Rows, each followed by one of two labels for a hidden trait (new trait and labels in each part):
In the rows, zero is written as 128.
[120 118 148 143 118 134 120 122 131 124 122 140 124 135 108 118 101 157
 125 100 125 137 125 119 119 124 142 121 129 116 128  95 105 132 125 161
 135 122 145 130 128 129 127 138  99 132 126 105 135 100 188 130 143 136
 109 146 132 128 132 155 112 124 128 115 144 123 136 122 126 136 137 142
 161  99 147 126 122 145 135 144 122 133 125 134 130 139]
H
[118 140 136 134 132 120 133 124 125 136 145 132 126 117 161 130 124 135
 114 129 121 119 142 140 100 126 132 121 128 126 129 123 111 135 114 148
 119 126 120 128 131 139 138 120   1 144 127 126 147 131 169 131 131 133
 117 127 128 128 127 122 132 125 119 124 146 115 104 106 128 119 117 136
 129 110  63 132 118 132  89 138 125 127 129 133 151 130]
S
[142 127 123 121 131 144 143 127 138 127 132 140 119 122 132 124 119 149
 147  98 127 132 106 115  92 116 126 121 126 114 103 107 129 136 121 139
 113 125 124 118 124 160 127 124  80 162 136 135 139 139 125 122 124 136
 117 129 141 121 130 116 126 110 142 123 123 128 148  99 114 136 126 124
 118 145 135 126 133 143 123 137 134 141 135 130 148 129]
H
[127 142 151 121 106 121 146 120 132 133 135 136 130 119 139 127 125 124
 124 123 129 123 135 141 103 110 121 125 129 118 130 128 117 131 120 145
 127 126 121 136 127 142 138 119   5 133 123 115 131 126 212 130 127 134
 116 118 128 140 120 123 133 124 119 130 135 119 111 140 128 129 116 132
 162  89  90 142 115 133  95 138 122 124 148 131 150 135]
H
[120 156 143 136 135 121 139 118 126 140 141 138 121 119 159 127 120 137
 117 119 122 115 141 145 105 125 130 116 130 124 128 110 112 138 117 156
 120 126 129 131 130 145 135 119   2 143 124 130 148 127 177 128 128 140
 112 130 127 128 125 128 131 127 120 125 148 112 105 136 129 123 117 137
 143 110  79 128 109 138  91 140 124 121 135 134 146 129]
S
[139 138 126 121 127 143 144 124 143 127 130 142 119 121 132 124 118 134
 145  92 129 129 105 106  97 117 127 119 129 111 102  92 124 139 124 140
 112 125 128 117 120 155 120 122  71 166 138 134 141 141 126 125 123 132
 119 127 140 120 130 114 128 106 136 124 125 126 149 110 115 141 126 124
 120 154 118 126 130 141 122 140 130 144 135 128 152 130]
H
[115 129 123 138 100 139 127 150 129 120 154 132 116 128 105 133 128 157
 144 107 126 124 137  98 146 131 123 129 130 126 140 121  95 136 122 107
 114 123 136 118 130 105 121 129 143 133 125 154  89 128 105 133 125 134
 147 129 135 131 131 143 118 115 151 117 132 159 144 115 136 118 127 132
 118 135 103 137 112 122 140 118 127 138 133 122  96 129]
H
[126 140 152 126 126 121 147 119 129 133 133 136 129 119 140 126 126 131
 121 119 127 118 139 135 111 114 127 122 130 119 127 128 112 128 121 156
 125 125 118 139 124 140 144 115   1 133 122 134 125 125 202 127 124 133
 113 119 128 139 122 122 131 122 116 128 136 117 107 124 125 126 116 133
 147  88  87 141 117 137 100 142 122 122 148 133 152 135]
H
[120 139 124 123 102 137 132 142 126 132 150 127 114 135 103 128 122 145
 128 116 123 124 136 103 133 135 108 130 128 126 137  96 125 133 120 137
 123 124 127 104 129 111 115 130 131 131 128 119 108 123 135 136 118 138
 143 127 134 133 134 133 118 113 159 109 125 160 165 110 138 120 128 146
 103 127 108 133 107 124 122 127 126 137 137 125  87 127]
S
[115 117 122 142 109 134 125 155 121 119 142 127 127 130 110 131 125 154
 132 115 130 118 126 114 133 133 116 139 131 127 148 111 104 130 125 114
 128 124 115 116 127 105 119 138 110 113 126 130  97 132 148 136 124 128
 144 114 128 135 130 145 126 119 154 123 134 152 152  82 138 102 130 136
 127 125 120 138 105 115 141 126 126 139 135 123  95 128]
S

Next part:
[158 132  15 155 151 147 123 163 129 128 112 140 140 116 139 132 166 140
 138 134 129 133 137 119 129  89 142 134 156  88 107 137 110 150 113 114]
gr
[168 134  20 118 120 144 124 126 130 116 173 135 139 110 139 103 153 125
 129 131 120 136 136 142 154  95 156 129 110 123 116 120 121 116 143 152]
Bf
[255 125   2 141 109 147 119  61 129 130 158 152 121 118 135 152 176 120
 136 132 142 143 131  98 145 102  94 118 144 113 121 149 142 124 125 127]
gr
[ 74 141  42 114 131 136 119 134 127 129 126 136 144 130 147 141 145 128
 134 142 117 140 139 122 108 126 127 134 143 133 119 131 147 128 146 124]
Bf
[128 134  81  95 133 141 121 150 128 136 126 154 149 143 135 122 161 130
 140 131 118 133 139 114 135 133 131 132 149 120 131 136 124 125 149 120]
Bf
[172 139 116 121 120 133 131 109 133 127 141 132 146 113 167  98 167 133
 130 127 135 171 124 129  78  96  93 124 134 127 142 135 154 155 146 142]
Bf
[232 137 114  75 131 114 126 147 131 142 127 137 123 129 133 141 147 128
 128 118 150 178 125 144 139 116 130 134 108 118 107 122  99 131 131 138]
gr
[149 132  96 130 136 138 121 109 131 122 165 106 136 128 153  71 166 124
 126 130 121 154 160 139 141 130 104 110 112 133 119 125 110 140 133 118]
Bf
[117 135  59 130 139 142 125 117 129 121 155 102 150 115 136  88 115 128
 128 129 113 155 151 132 186  89 115 103 115 107 135 128 120 128 141 129]
Bf
[232 120  45 158 107 141 124 103 123 127 128 142 110 112  87 133 112 124
 132 122 155 149 120 135 126 141 189 120 118 108 138 128 142 141 124 152]
gr
[139 143  80  94 116 115 133 149 129 133 141 137 121 163 154 122 101 136
 127 117 145 172 101 141 150 124 123 104 101 140 116 134 125 136 145 148]
gr
[158 132  95 111 128 143 134 120 131 132  84 133 142 129 164 135 209 139
 139 131 135 146 131 107 114 112 106 128 150 111 128 139 134 148 129 114]
gr
[255 141 100 123 103 143 125  74 134 134 128 150 117 124 107 111 145 129
 133 129 137 159 115  86 133 129 145 109 135  99 142 140 182 133 112 122]
gr
[233 134  38 144 120 140 137 161 131 133 101 146 143 116 189 110 193 135
 136 130 140 171 139 101 125 123 124 145 133 108 101 142 126 147 121 110]
gr
[110 139 150 137 108 126 131  88 134 128 142 133 137  81 131 151 108 127
 124 130 128 145 117 133  88 201  90 143 150 153 119 136 133 123 133 144]
gr
[218 131  73  74 119 123 134 136 128 149 113 141 104 137 155 132 153 135
 135 130 141 169 115 140 140 158 117 123 104 154 102 116 141 153 145 143]
gr
[255 146   9 146 121 150 132  61 130 137 148 140 109  88 123 123 182 127
 132 129 136 158 101 102 144 133 137 121 139 108 140 136 163 119 112 135]
gr
[131 144  15 113 107 114 140 180 133 133 117 152 116 130 167 120 166 135
 131 127 165 147 134 135 128  83 156 107 130 133 106 136 141 140 137 131]
gr
[204 126 148 103 128 131 138 125 128 137  80 141 132 114 145 145 191 134
 136 138 116 130 124 123 114  97 136 122 137  82 129 128 155 142 124 105]
gr
[ 84 135  82  97 122 127 132 141 129 134 108 142 115 117 158 128 146 137
 129 124 127 162 122 136 143 120 117 106 124 141 105 123 146 146 134 142]
gr
[143 122 117 114 134 124 131 156 130 132  92 148 125 108 174 137 142 121
 134 125 172 179 110 144 148 136 146 129 123 164  95 128 150 138 149 142]
gr
[161 126 152 111 133 147 126 132 128 129 141 135 141 122 155 138 137 136
 139 125 113 138 142 124 140  95 146 121 147  60 102 134 120 130 144 123]
gr
[154 136  88 156 107 130 134 100 137 126 105 107 137 120 128 137 142 126
 123 123 141 148 138 123  61 168  54 143 148 119 127 149 123 139 130 132]
gr
[240 150   2 119 142 128 134  96 130 128 177 128 146  97 152 106 174 137
 126 124 142 151 123 139 108  78 159 119 108 135 126 123 150 133 136 116]
Bf
[223 144   1 113 139 140 122 105 133 138 139 129 150  63 193  94 190 138
 128 132 148 171 123 127 101 147 121 137 125 148 119 113 150 144 131 148]
Bf
[244 143  37 121 110 135 127  75 130 134 123 160 122 110  90 174 181 134
 129 129 136 161 100  91 132 120 129 108 132  91 116 122 155 131 119 128]
gr
[167 139  92 140 147 133 141 126 126 128  98 134 127 177 145 155 161 136
 126 130 122 134 129 114 112  82  84 113 131  99 125 145 143 141 134 112]
gr
[126 125 122  90 110 127 134 142 130 136 142 136 121 132 163 121 142 132
 126 129 179 165 108 144 147 136  99 100 110 137 108 137 147 145 142 119]
gr
[233 131  94 144 108 148 121  77 127 133 156 147 109 117  98 124 189 119
 133 137 131 136 142 138 179  92 168 113 117 102 117 137 141 118 122 141]
gr
[  1 131 116  88 128 125 125 151 127 144 109 132 116 164 145 117 126 125
 134 124 128 167 142 161 218  95 116 108  95 124 115 138 114 115 156 136]
gr
